Below are the code and all the weights of a small trained network. Each question names an input and a class and asks about switching units off, where a switched-off unit gives its printed mean instead of its output.

import numpy as np


def w(rows, s, z=0):
    codes = np.array(rows[::2]) - 128.0
    scale = np.full(codes.shape[1], s)
    scale[-1] = z or s
    return codes * scale


def norm(h):
    return h / np.sqrt((h * h).mean(-1, keepdims=True) + 1e-5)


def f(y):
    return np.maximum(y, 0)


def log_softmax(a):
    a = a - a.max(-1, keepdims=True)
    return a - np.log(np.exp(a).sum(-1, keepdims=True))


def net(x, mask):
    res = np.array(x, float).reshape(1, 3) / 4 @ E
    u = 0
    for l in range(3):
        y = f(norm(res) @ A[l][:, :-1].T + A[l][:, -1])
        res = res + np.where(mask[u : u + 5], y, B[l][:, -1]) @ B[l][:, :-1]
        u += 5
    return log_softmax(norm(res)[-1] @ U[:, :-1].T + U[:, -1])


A, B = {}, {}
E = w([
[219,178,137,85],'x0',
[254,99,154,82],'x1',
[32,176,159,122],'x2',
],0.012)
A[0] = w([
[165,2,137,126,34],'L0N0',
[195,109,60,81,177],'L0N1',
[176,155,78,128,112],'L0N2',
[95,62,133,132,166],'L0N3',
[172,233,129,21,251],'L0N4',
],0.0078,0.0017)
B[0] = w([
[197,92,95,139,189],'L0N0',
[153,204,91,139,219],'L0N1',
[2,219,179,33,179],'L0N2',
[214,132,96,84,171],'L0N3',
[83,206,195,132,253],'L0N4',
],0.0068,0.0056)
A[1] = w([
[185,126,26,1,253],'L1N0',
[96,141,176,126,158],'L1N1',
[252,171,157,157,198],'L1N2',
[61,142,62,145,144],'L1N3',
[81,43,178,68,66],'L1N4',
],0.0085,0.0031)
B[1] = w([
[55,132,115,137,237],'L1N0',
[201,112,100,92,183],'L1N1',
[79,29,127,127,254],'L1N2',
[139,246,56,182,209],'L1N3',
[86,104,124,153,142],'L1N4',
],0.013,0.0063)
A[2] = w([
[85,161,214,2,41],'L2N0',
[126,172,118,199,74],'L2N1',
[69,158,50,62,253],'L2N2',
[25,145,180,164,137],'L2N3',
[4,123,112,70,124],'L2N4',
],0.0065,0.0015)
B[2] = w([
[210,155,231,57,214],'L2N0',
[107,188,77,223,185],'L2N1',
[138,159,190,126,254],'L2N2',
[117,101,72,135,204],'L2N3',
[253,61,171,169,223],'L2N4',
],0.0067,0.0049)
U = w([
[178,140,179,45,4],'0',
[145,7,42,105,184],'1',
[66,194,29,178,180],'2',
],0.014,0.0023)

Each question gives the input, the list of numbers given to net, and the class t.
The units are the neurons (one row each of A and B). Each row of codes is followed by its name. A weight is (code - 128) times the scale printed after its matrix; where a second scale follows, it is the last column's (A, B and U).
mask holds one flag per neuron, layer by layer. A switched-off neuron (its flag False) gives its mean, the last column of its row in B, instead of its output. The means were averaged over made-up inputs and are rounded, as every weight is.
A unit's drop is (log p(t) with every unit on - log p(t) with that unit switched off) / (log p(t) with every unit on - log p(t) with every unit switched off).
The circuit of an input: a set's keep is (log p(t) with only the set's units on - log p(t) with every unit switched off) / (log p(t) with every unit on - log p(t) with every unit switched off). Starting from the 12 units with the biggest drops (on a tie, the unit counted first), units are removed one at a time, each time the one whose removal leaves the highest keep (on an exact tie, the one counted first), for as long as the keep stays at least 0.8.
units of the circuit, in order: the units of the circuit, biggest drop first
top k neurons: the k neurons with the biggest drops, biggest first
k most important neurons of layer l: the k neurons of layer l with the biggest drops, biggest first
drop of u: that unit's drop, to one decimal
input [-7,8,7], class 1: top 2 neurons -> L1N4, L0N4
input [6,-5,-7], class 0: 4 most important neurons of layer 0 -> L0N2, L0N4, L0N0, L0N1
input [-1,7,1], class 1: units of the circuit, in order -> L1N2
input [7,-1,8], class 0: units of the circuit, in order -> L1N3, L2N0
input [3,-1,7], class 0: 2 most important neurons of layer 0 -> L0N1, L0N4
input [-2,7,4], class 1: top 3 neurons -> L1N2, L0N2, L0N0
input [0,1,7], class 0: 2 most important neurons of layer 1 -> L1N1, L1N0
input [-1,2,2], class 0: top 2 neurons -> L0N0, L1N2
input [3,5,-3], class 1: 2 most important neurons of layer 1 -> L1N2, L1N0
input [7,-2,4], class 0: drop of L1N3 -> 0.2
input [1,0,7], class 0: drop of L1N1 -> 0.4
input [3,0,8], class 0: drop of L1N1 -> 0.1
